In the rows, 128 means zero.
Each row of numbers stands for one object and depends on some of the facts below. Use the named rows to name the rest.

How the objects are related:
kedruk (Λ likenas) (χ naskir) (Δ zuse)
skigrel (Λ stofa) (Σ rutek) (χ noru) (Δ bidrek)
suzuban (Σ broli) (χ giskom)
floro (Σ zodru) (χ grakistir)
tagrobun (Λ medri) (Σ rudrokin) (χ tepladin)
zodru (Σ dresa) (χ ruplim) (Δ triplibra)
sebru (Σ tagrobun) (χ faflu) (Δ bokles)
flaruk (Σ damirek) (χ brugrenu)
stifer (χ brokom)
rudrokin (Σ stiklu) (χ potrus) (Δ guflo)
vakla (Σ vokar) (χ tagrobun)
medri (Λ kistor) (Σ fafu) (χ rofu) (Δ ziskestur)
gagro (Σ zater) (χ kligar) (Δ grolum)
nifiper (Λ ploze) (χ lolo) (Δ skuplis)
rutek (Λ lofeto) (χ diflo)
damirek (Λ teven) (Σ zolar) (χ pubratil) (Δ rudrokin)
kaskol (Λ ziskestur) (Σ potrus) (χ diflo) (Δ plidis)
rigras (χ grostu)
kistor (Λ drutram) (Σ klivas) (χ ruplim)
skolok (Σ kabrul) (χ tudo)
stomur (Λ voful) (Σ radras) (χ noru) (Δ vatre)
brogir (Λ drulos) (Σ brabi) (χ dalisol) (Δ badrol)
trezubor (Σ grostu) (χ dragur)
kavik (Σ duraflak) (Δ trufler)
dalisol (Λ naskir) (χ lusuk)
natim (Σ dibremal) (χ drutram) (Δ bristosku)
vomu (Λ kupuzu) (χ dalisol) (Δ dofli)
stofa (χ skeflesim) (Δ branis)
drotram (χ plidis)
notras (χ kuduk)
tebi (Σ plaru) (χ ruplim)
flodrufe (Λ flibrum) (χ grakistir)
gaflek (Λ kluska) (Σ komu) (χ vodok)
povur (Λ skifa) (χ suskalo) (Δ pogro)
didrer (Λ fubu) (Σ flibrum) (χ faflu)
brafur (Λ klurefe) (Σ notrar) (χ vokar) (Δ skemir)
plokle (χ potrus)
ruven (χ rofu) (Δ govoski)
tiplo (Λ govoski) (χ flaruk) (Δ petrar)
drutram (Λ stomur) (Σ skemir) (Δ ruplim)
broli (Λ flafom) (χ naskir) (Δ biflobren)
klidrer (χ skeflesim)
braplabru (χ dragur)
fatrer (Λ drusi) (Σ skenedra) (χ lolo)
puzes (Λ pubu) (Σ stumor) (χ notrar) (Δ broli)
skelanis (Λ brokom) (χ noru)
triplibra (Λ trusum) (Σ skurim) (χ kavik) (Δ stofa)
zibur (Σ guvi) (χ flaruk)
lole (χ diflo) (Δ klorir)
tomu (Σ plasepes) (χ kuduk) (Δ potrus)
lero (Σ brugrenu) (χ diflo)
gubriplor (Σ tragra) (χ rofu)
trufler (Σ drulos) (χ kavik) (Δ plipufam)
plukli (Λ floro) (Σ stiru) (χ naskir)
pubratil (Σ drogi) (Δ mefim)
zifuplam (Σ dofli) (χ grakistir) (Δ skuplak)
brabi (Σ trezubor) (χ faflu)
deflugrer (Σ flaruk) (χ giskom)
flabrom (χ vaflados)
stumor (Λ nutos) (Σ plevu) (χ likenas)
rafloplur (Λ drastar) (χ trezubor)
duraflak (χ diflo) (Δ stumor)
riplur (Λ branis) (Σ rokli) (χ ruplim) (Δ diflo)
drusi (Σ podor) (χ likenas) (Δ giskom)
zusu (χ dragur)
topen (Σ kibri) (χ brugol) (Δ drogi)
pogro (Σ faflu) (χ samon)
tudo (Σ lote)
guflo (Σ diflo) (Δ drusi)
zater (Λ faflu) (Σ bokles) (χ plidis) (Δ stiklu)
biflobren (χ flaruk) (Δ plafon)
bados (Λ tagrobun) (χ skeflesim)
klivas (Λ trasto) (Σ badrol) (χ brugol)
klorir (Σ trusum) (χ naskir) (Δ kepor)
samon (Λ pogro)
zedrusta (Σ kepor) (χ plidis) (Δ drastar)
brokom (Λ plonen) (χ giskom) (Δ traman)
skuplak (Σ tebi) (χ kistor)
traklu (Λ rokli) (Σ pubratil) (χ grostu)
kavun (Σ trasto) (χ dragur) (Δ flodrufe)
ziskestur (χ grostu)
skifa (χ rofu) (Δ fletistom)
skenedra (Λ flodrufe) (χ kuduk)
klusti (χ trezubor)
badrol (χ likenas)
kloral (Λ kibri) (χ skurim) (Δ zolar)
zuse (χ vodok)
pubu (χ lusuk) (Δ dresa)
ploze (Λ poziflu) (Σ tiplo) (χ skurim) (Δ brugol)
traman (Σ voful) (χ petrar) (Δ notor)
zabus (Λ trezubor) (Σ floro) (χ tagrobun)
lote (Σ biflobren) (χ brokom) (Δ floro)
suskalo (χ tepladin)
treplo (Σ branis) (χ pubratil) (Δ paguk)
skeflesim (χ brugrenu)
stilor (χ dalisol) (Δ vugrel)
stibrivun (Λ bokles) (χ podor) (Δ trires)
plipufam (χ plafon) (Δ poziflu)
podor (χ tudo) (Δ plonen)
pofi (Σ lero) (χ lusuk)
giskom (Δ trezubor)
notor (Λ gaflek) (Σ noru) (χ ruplim) (Δ faflu)
plaru (χ naskir) (Δ stefidror)
bristosku (Λ nifiper) (χ vaflados)
didivus (Λ badrus) (Σ stomur) (χ ruplim)
klurefe (Σ skuplis) (χ brugol) (Δ natim)
kibri (Λ plasepes) (Σ zuse) (χ petrar) (Δ rigras)
skemir (Σ zusu) (χ grakistir)
dreplu (χ brugol)
nutos (Σ lofeto) (χ drutram)
teven (χ skolok)
deklo (Λ plukli) (χ skurim) (Δ stilor)
kupuzu (Λ veful) (Σ kuduk) (χ pofi) (Δ plevu)
lusuk (Σ notor)
dresa (χ skeflesim) (Δ zabus)
viklak (Σ grakistir) (χ kistor)
vodok (Λ bados) (χ lusuk) (Δ brugrenu)
drogi (Λ petrar) (Σ brugol) (χ brugol)
raflu (Σ fubu) (χ suskalo)
veful (Λ tebi) (χ lusuk)
vustoflum (χ petrar)
kuduk (Σ greklem) (χ tepladin)
flibrum (Λ zolar) (Σ geklu) (χ grakistir)
tomun (Λ fatrer) (Σ gaflek) (χ petrar)
flafom (Λ perok) (Σ tomun) (χ petrar)
grakistir (χ pubratil) (Δ naskir)
plasepes (Λ skelanis) (Σ kedruk) (χ flaruk)
vugrel (χ noru) (Δ klurefe)
klisun (Λ stutrak) (Σ skelanis) (χ podor) (Δ moleflil)
diflo (Λ grakistir) (χ samon)
drastar (χ skeflesim) (Δ zibur)
stiklu (Σ fatrer) (χ naskir) (Δ raflu)
guvi (Σ flafom) (χ plafon) (Δ drograk)
bokles (Σ stefidror) (χ vaflados) (Δ skeflesim)
radras (Σ ruven) (χ trezubor)
tebrir (Σ grulenan) (χ plidis)
govoski (Λ brugrenu) (χ petrar) (Δ klupler)
grostu (χ rofu) (Δ kloral)
poziflu (χ brokom)
dofli (χ lolo)
trires (χ grakistir)
paguk (χ guflo) (Δ brogir)
petrar (Λ klivas) (χ guflo) (Δ topen)
geklu (Λ dalisol) (Σ skolok) (χ plafon) (Δ zuvestuk)
trusum (Λ puzes) (Σ brogir) (χ grostu) (Δ zedrusta)
likenas (Λ klidrer) (χ rofu)
voful (Λ komu) (Σ stifer) (χ faflu) (Δ tepladin)
drulos (χ skolok)
trasto (Σ tomu) (χ dalisol)
branis (Σ gagro) (χ brugrenu) (Δ kluska)
plotrom (Σ pledri) (χ plidis)
komu (Λ didivus) (χ plidis)
skuplis (Λ vaflados) (Σ didrer) (χ noru) (Δ braplabru)
plafon (χ notrar) (Δ fatrer)
tropar (χ trezubor) (Δ plotrom)
perok (χ faflu)
mani (Σ riplur) (χ brugrenu)
vove (χ tagrobun)
maflebrar (χ vaflados)
kluska (Λ kepor) (χ suskalo)
dibremal (Σ klorir) (χ lolo)
sobi (Σ braplabru) (χ diflo) (Δ fafu)
kabrul (Λ stumor) (Σ vustoflum) (χ kuduk)
greklem (Σ tepladin) (χ skolok)
faflu (Σ vaflados) (χ drutram) (Δ treplo)
vaflados (Λ rafloplur) (Σ stutrak) (χ kavik) (Δ plasepes)
brugol (χ kavik)
grulenan (Σ zibur) (χ plafon) (Δ kavun)
vatre (Σ veful) (χ likenas) (Δ ploze)
plonen (Λ kabrul) (χ suskalo) (Δ sobi)
trubu (Λ kloral) (Σ gubriplor) (χ notrar) (Δ deflugrer)
fletistom (χ brugrenu) (Δ skelanis)
trorima (Σ skeflesim) (χ tepladin)
drograk (Σ tebrir) (χ grostu) (Δ deklo)
lofeto (Σ trires) (χ lolo) (Δ riplur)
naskir (Σ plukli) (χ kavik) (Δ tebi)
lolo (Σ plidis) (χ giskom)
tezikles (Σ skuplak) (χ brugrenu)
zolar (χ skeflesim) (Δ drutram)
fubu (Λ notor) (Σ ploze) (χ skurim) (Δ plokle)
moleflil (χ grostu)
tepladin (Σ rigras)
notrar (Λ rudrokin) (Δ ruven)
bidrek (χ noru) (Δ pledri)
skurim (χ notrar)
klupler (Σ pevovok) (χ kavik) (Δ didivus)
noru (Δ stomur)
tragra (Σ plodes) (χ plafon) (Δ tiplo)
vokar (Σ lolo) (χ samon)
fafu (Λ tezikles) (Σ klisun) (χ flaruk) (Δ lolo)
plevu (Σ pogro) (χ skurim) (Δ pubratil)
stutrak (Λ damirek) (Σ trorima) (χ tagrobun) (Δ plaru)
plidis (Λ brafur) (Σ klusti) (χ notrar) (Δ tropar)
pevovok (Σ naskir) (χ trezubor) (Δ damirek)
pledri (Σ mani) (χ flaruk)
rokli (χ dragur)
stefidror (χ suskalo) (Δ badrus)
grolum (Σ zabus) (χ tagrobun) (Δ kligar)
zuvestuk (χ vaflados)
brugrenu (Σ lusuk) (Δ radras)
plafes (Λ tomu) (χ skuplis) (Δ gagro)
badrus (χ lolo) (Δ lole)
kligar (Σ plafes) (χ notrar) (Δ suskalo)
plodes (Σ kluska) (χ vaflados)
kepor (Λ dresa) (χ tagrobun) (Δ trorima)
mefim (Σ flabrom) (χ potrus) (Δ zater)
potrus (χ dragur) (Δ mani)
stiru (χ trezubor) (Δ noru)

Named rows:
[180 129 153 148 104 123 115 183 108 113 137 104 114 130 163 126 136 122
 150 112 131  94  78 161 123 175 155 113 139] -> brafur
[172 140 130 131 112 134 138  93  99 132 145 119  94 119 140 181  46 100
 176 121 173 105 109 162 146 130 150 140 162] -> skelanis
[166 120 111 114 132 178 125 135 115  44 119  90  37 167 143 170  65 127
 160 118 171 103 147 153 167 141 109  99 130] -> plasepes
[181 134 156 141 104 126 115 187 105 109 138 104 113 108 144 133 137 111
 173 118 131 106  84 173 124 179 166 102 159] -> kibri
[174 140 123 119 112 198 153 123 138 141 111 113 114  88 132 160 135 127
 144  83 146 127  55 127  76 172 108 169 130] -> topen
[162 131 137 133 118 165 133 108 118 127 118 126 102 146 129 168  86 146
 137 132 176 109 123 140 134 133 127 146 145] -> moleflil
[130 109 149 137 108 137 105 195 105 134 119  72  66 133 174 104 161 150
 119 154 127 122 100 163 111 174 154 128 131] -> grostu
[137 112 140 147 122 126 130 141 116 139 132  97  92 140 169 126 116 135
 123 125 144 123  99 142 134 130 148 149 140] -> rofu
[159 117 156 156 101 173 119 141  82 152 113 138  90 130 147 119 112 144
 145 156 145  82 122 136 118 144 173 161 125] -> dresa
[164 126 158 147  96 143 117 163 127 137 157 104 133 121 155 137 146 131
 142 112 131  98  81 147 117 174 179 108 153] -> zodru
[174 134 178 157 110  91  98 161 106 115 138 125 123 164 153 139  98 136
 137 160 166  92 133 189 165 143 162  98 169] -> zater
[161 143 145 129 120 180 130 111 120 136 110 127 102 132 116 164  94 144
 132 150 177 127 121 155 130 136 127 159 158] -> trires
[128 109 168 163 123  83 110 156 106 139 149 104 108 166 169 122 110 150
 113 170 156 121 128 166 170 118 175 126 167] -> skurim
[139 121 138 140 134 132 140 115 117 139 111 109  83 145 151 145  87 138
 116 140 169 137 115 145 138 115 120 172 143] -> suskalo
[175 144 138 125 122 158 112 144 143 101 141  94 123 133 151 159 118 119
 135 117 175 131  78 195 136 172 123 110 178] -> tiplo
[160 121 130 133 115 182 129 112 113 115 119 124  78 167 142 156  79 146
 138 132 168  92 138 129 147 132 126 145 122] -> tebi
[182 129 153 146 102 128 115 177 115 119 145 113 125 134 167 133 134 121
 157 105 133  85  78 159 119 181 161 101 142] -> kaskol
[143 113 148 148 125 112 137 146 119 133 130 106  99 143 166 133 115 137
 122 119 136 119  97 137 128 131 142 144 134] -> pofi

Rows to name:
No name comes twice in this set of rows, the named rows included.
[147 108 140 147 117  85 125 190  98 116 154  77  80 116 187 120 118 104
 165 114 113 114  80 159 131 152 178 110 141]  brokom
[162 118  97 121 108 214 149 127 118 113 121 103  68 130 169 147 119 132
 155  74 130  81  83  91  96 165 128 158  84]  trufler
[164 144 141 135 110 143 141  79 134 173 150 131 147 119 133 184  70 126
 140 126 185 122  93 161 135 130 152 152 175]  zuse
[155 126 127 136 140 156 125 135  95 114  88 110  57 153 160 128  91 126
 133 157 172 129 121 166 138 126 111 177 138]  diflo
[157 125 129 143 102 122 151  69 132 159 168 132 131 150 159 188  48 126
 141  94 172  86 100 121 148 118 151 140 138]  deflugrer
[151 108 168 161 104 113 105 152 103 111 152 117 104 185 158 138  96 161
 134 152 151  76 152 150 175 133 182  92 148]  plipufam
[136 115  73 116 132 218 156  99 111 131 103  95  34 132 172 138  97 127
 136 104 155 121  95 105 104 130 106 206  93]  brugol
[160  96  80 150 124 174 145 165  73 110  89  94  60 119 204  82 165 108
 191 116 101  96  62 115  94 199 149 185  57]  vaflados
[163 131 202 164 101  84  94 189 125 137 154 114 161 134 131 131 147 150
 125 159 140 117 107 184 145 163 187  88 195]  tragra
[167 132 201 158 112  91 106 165 125 120 123 127 139 154 120 142 119 162
 122 165 160 118 135 175 154 142 151  98 181]  zedrusta
[171 118 176 173  89  36 106 162 113 137 203 119 159 153 190 146  93 111
 149 113 140  65  87 174 171 151 212  68 167]  trubu
[188 138 105 120 113 184 149 125 120 131 118 111  98 100 164 154 108 103
 163  73 147 103  51 135  88 177 112 163 113]  triplibra

Now the same objects, written a new way:
Some rows with their names:
[105 134 123 112 135 158 135 144 141 145 117 110 123  95 143 116 144 130
 139 195 126 146 131 153 136 127 143 166 120 123 111 101  90 120 127 138
 141 108] -> radras
[148  98 151 111 114 145 119 142 145 142 119 134 122 114 142 130 150 169
 121 116 142 220 151 151 127 100 149 134 141 148  93  75 108 144  57  95
 188 132] -> pogro
[154 164 170 140 154  90 137 168 162 103 137 110 142 109 109 137  97 111
 146 119 137  55  78  33 120 115  98 125 104 119 125 182 176 167 183  69
 130 141] -> vodok
[ 88 152 136 111 141 138 118 152 130 139 105 126 153  85 145 109 145 103
 136 213 126 134 116 135 150 141 154 172 119 138  93 103 100 130 156 137
 133 104] -> zuse
[128 159 153 159 116 119  66 124  93 155 186 154 113 137 103 124 152 126
 119 116 106 106 139 133  76 145 120 125 121 108  98  90 122 114 160 154
  99 154] -> deklo
[118 101 146 131 128 105 107 117 130  95 124 133 139 164 111 102 108  92
 121 103 145 111  85 105 141 147 143 102 118 145 130 144 121 134 159 113
 127 121] -> duraflak
[135 162 126 140 147 139 137 180 111 141 104 140 147  70 152 161 159 167
 124 146 151 142 165 118 131 102 121 148 164 121 106 123 171 138 113 121
 142 150] -> ruplim
[124 108 132 127 130 118 119  95 134 118 135 103 122 165 107 109  99 102
 140 102 125 107  88 126 126 147 118 114 107 137 149 153 122 124 146 121
 115 116] -> zodru
[131 103 110 122 123 148 125 102 132 126 118 113 127 131 129 129 135 125
 118 111 120 143 133 149 135 121 123 119 123 132 128 132 125 129 111 124
 136 124] -> rudrokin
[169 143 127 117 157 148 170 165 183  99 120  97 131  71 132 150 122 147
 127 134 139  93 119  64 125  91  85 132  96 108 116 167 159 156 140  73
 154 140] -> tagrobun
[165 128 144 144  68  55 130 135 116 152  86 118 136 143 165 169 106 168
 136 116 102 128 154 133 185 127 150 132 197 115 171 162 214 183  50 123
 122 120] -> naskir
[119 125 116 122 155 131 150 137 127 105 123 122 142 133 130 118 143 115
 117 133 164 123 119 118 129 127 123 127 136 130 141 114  99 117 140 132
 135 147] -> skenedra
[118 116 113 124 140 145 156 134 133 107 119 142 146 130 129 125 142 116
 111 115 164 131 132 125 133 122 126 118 129 134 132 125 103 128 132 125
 136 137] -> stefidror
[163 152 161 152  86 146  75 114 151 116 194 175  92 100 114 118 156 120
  98 117  64 106 161  83  73 145 134 119  77 114  68 122 119 170 155 126
 113 122] -> komu
[136 139 128 127 143 131 120 154 123 138 110 101 136 102 130 143 124 148
 144 132 142 121 119 117 137 112 101 135 139 129 123 160 174 124 129  93
 129 136] -> pubratil
[131 111 157 132 105 136  49 112 114 141 158 129  97 130 114 117 130 146
 138 125  94 132 121 137  99 141 131 126 113 129  90 106 132 109 149 126
 120 121] -> gagro
[126  73 146 103  99 152  96 155 144 102 109 118 111 118 157 104 132 165
 130 182 135 174 120 129 154 130 168 154 133 149  84  70 102 128 117 115
 171 121] -> skemir
[131 123 120 128 148 113 141 107 127 121 150 105 123 168 105 122 105  98
 129 106 135  96 102 125 111 135 103 110 115 120 169 153 115 117 143 122
 115 138] -> kaskol

Rows to name:
No name comes twice in this set of rows, the named rows included.
[119 120 114 105 136 173 154 148 147 132 115 117 123  94 146 123 154 142
 128 177 143 159 142 146 133 110 130 153 127 126 118  97  96 114 116 128
 155 120]  raflu
[131 117 125 115 121 150 141 150 127 115 118 157 127 113 154 132 165 154
 102 140 150 175 172 134 135 114 154 138 144 132 103  73 105 132 108 142
 150 141]  braplabru
[125 147 155 154 108 130  50 117  97 143 174 164 107 124 105 121 156 124
 119 119  94 125 137 133  83 148 131 122 113 124  80  99 128 123 161 152
 113 131]  drotram
[137 135 113 118 171 146 151 157 130 127  98  95 146  93 129 147 124 148
 144 127 162 123 109 116 146  96  89 129 137 131 127 161 174 123 134  82
 140 140]  kuduk
[115 118 114 119 155 153 123 134 128 135  90  97 147  91 135 126 127 122
 149 146 145 125  99 132 153 115 102 142 116 145 118 171 161 128 137  87
 139 102]  brugrenu
[132 150 171 145 115 124  54 113 117 169 180 129 101 138 102 126 137 130
 150 104  84 154 123 149  70 143 128 133 107 123  94  98 116 113 123 117
 132 123]  plevu
[118 145 140 139 112 147  36  83 102 143 189 135  82 149  85  90  88 105
 154 126  85  98 111 121  78 170 107 121 104 133 115 156 142 127 166 126
  78 126]  grulenan
[133 169 143 129  85  70 155 152 122 155 118 140 134 136 173 142 141 137
 115 184 110 128 181 149 152 144 169 172 182  98 159  84 111 160  81 189
 122 126]  bristosku
[127 123 108 116 146 148 160 118 142 126 142 103 114 142 126 117 133 120
 121 141 144 123 125 147 112 129 111 135 114 117 150 116  82 102 131 136
 131 143]  fafu
[130 153 182 172 133 102  21 143  81 145 171 139 124 135  84 138 112 129
 150  91 111  84  92  88  83 143  98 111 130 128  90 152 193 124 196 103
  92 150]  notrar
[134 124 148 155 119 122  53  86 100 147 181 127 103 165  86 122 122 113
 136  85  89 112 109 136  75 153 103 101 105 129 117 133 136 116 148 122
 104 128]  puzes
[129 107 163 122  74  66 104 132 142 129 107 111 128 154 156 108  90 116
 149 185  93 128 100 132 179 159 185 151 144 131 149 122 126 156 113 138
 124  94]  topen
[115 142 129 135 149 101 136 116 123 113 141 121 137 167 107 115 109  92
 122 107 141  90  90 113 114 146 114 112 120 127 161 148 125 123 159 130
 108 133]  stibrivun

The same objects again, as new rows of numbers:
Some rows with their names:
[ 84 135 126 120 161 149 163 149  81 143 153  82  95 188 113 100  77 143
 179 131 140 208 177 141 149 151 106 211 106 156] -> treplo
[118 128 143 135 175 127 137 153 115 142 121 124 132 158 145 126 140 114
 125 112 147 162 121 165 105 135 151 147 125 126] -> trusum
[116 115 111  92 175 140 128 121  93 137 108 111 107 116 139 133 125 119
 110 145 147 130 127 111 149 120  96 107 150 133] -> lero
[133 141 102 150 146 131 135 116 114 122 115 118 128 159 158 148 115 134
 139 129 156 159 165 166 146 111 137 140  67 112] -> pubratil
[166 137  80  81 137 129 143 146  87 139 152 148 144 168 122 112 133 124
 136 144 136 153 105 153 106 137 121 152  83 161] -> trufler
[116 128 114  97 147 159 131 123 101 129 102 110 111 125 145 134 113 139
 116 145 143 127 120 119 136 113 101 128 165 124] -> pogro
[ 94 118 127 100 201 141 121 144 112 137 112  95  90 116 157 141 133  99
 103 121 152 131 126 121 132 124 114 117 160 120] -> zabus
[120 111 121 124 152 137 146 133  96 135 114  99 139 167 138 132 129 130
 133 115 145 169 127 176 103 157 118 125 137 147] -> branis
[140 117 185 141 141 166 131 117 126 144 126 171 146 149 118 120 135 138
 126 159 149 154 141 144 131  88 127 183 130 133] -> trubu
[125 122 116  97 153 154 133 156  78 128  97  77 116 121 140 136  96 121
  82 122 135 162 103 134 140 111  98 110 194 142] -> zibur
[ 90  82 165  80 199 178 107 150 103 143  90  99 138  98 182 152 129  98
 107 123 107 125  97 113 156 138 123 158 173 150] -> plasepes
[ 99 160 138 140 252  98 166 145  79 176 128 136  95 184 107  79  97 129
 149  94 134 222 182 120 114 117 162 175 111 102] -> notor
[162 147  80  80 123 139 144 148  92 136 149 147 146 168 124 113 127 130
 139 144 136 150 103 154 101 133 123 162  89 154] -> klupler
[ 95 135 141 105 176 154 129 148 107 136 108 118  94 131 144 144 134 119
 107 136 143 124 107 122 120 114 114 141 167 111] -> fatrer
[104 131 127 115 156 149 139 127  82 131  80 108 124 130 154 137 121 145
 115 142 139 123 107 122 146 126 105 116 174 112] -> vustoflum
[139 135 163 179 130 144 146  77 113 136 103 175 134 167 126 147 133 163
 125 172 165 159 176 149 173  68  99 150  85 108] -> plafon
[174 104 103 128 159 160  76 134  78 158 108 100 134 152 157 165 177 201
 123 126 181 172 102 166  74 157 147 100  89 163] -> vugrel
[115 155 127 157 145 112 126 141 126 120 134 118  93 155 159 158 136 113
 136 134 165 147 149 163 140  90 156 152  64  90] -> vodok

Which object is each row?
No name comes twice in this set of rows, the named rows included.
[137 175 119 116 209 129 137 146  91 152  95 140  90 133 125 132  96 127
  68  98 129 181 128 113  94  43 146 122 172  68]  gaflek
[118 125 118 120 154 147 147 138  97 140 143  97 122 166 124  98  90 134
 163 132 146 188 167 149 140 141 127 181 107 153]  traman
[162 180  61 105 122 117 144 146  84 125 135 161 136 173 148 136 124 140
 143 152 135 133 111 148 137 113 137 162  43 115]  naskir
[ 74 148 140 121 126  97 105 160 128 109 146  57  23 112 156 168 148  83
 132 151 184 105 121 133 146  73 143 134 117  84]  tagrobun
[120 111 212 159 160 152 142 118 108 156 103 183 155 162 130 143 155 140
 116 158 135 157 131 150 150  98 115 175 122 136]  kloral
[107 143 140 105 178 154 129 141 110 142 106 129 101 131 141 130 124 129
 109 133 140 129 116 115 108 101 124 144 171 102]  didrer
[110 126 132 141 167 125 142 151 135 126 118 110 133 154 161 132 131  93
 121  98 144 152 130 181 102 131 159 138 132 107]  stutrak
[153 163  86 102 111  90 192 143  89 115 108 185 189 179 139 123 137 100
 118 137 106 113  69 180 119 138 117 123 111 117]  plaru
[127 157 175 193 189 195 154 160 109 127  83 206 144 143 124 105 125 159
  32 179 187 141 106 116 202 100  62 135 217 114]  komu
[126 120 150 125 105 102 118 170 127 121 182  91  89 135 118 101 155  85
 146 157 190 131 101 165 119 114 169 152 121 142]  medri
[135 138 154 159 121 160 141  83 129 130 123 162 116 173 122 153 126 161
 134 167 166 161 183 156 144  65  94 168  80 113]  kligar

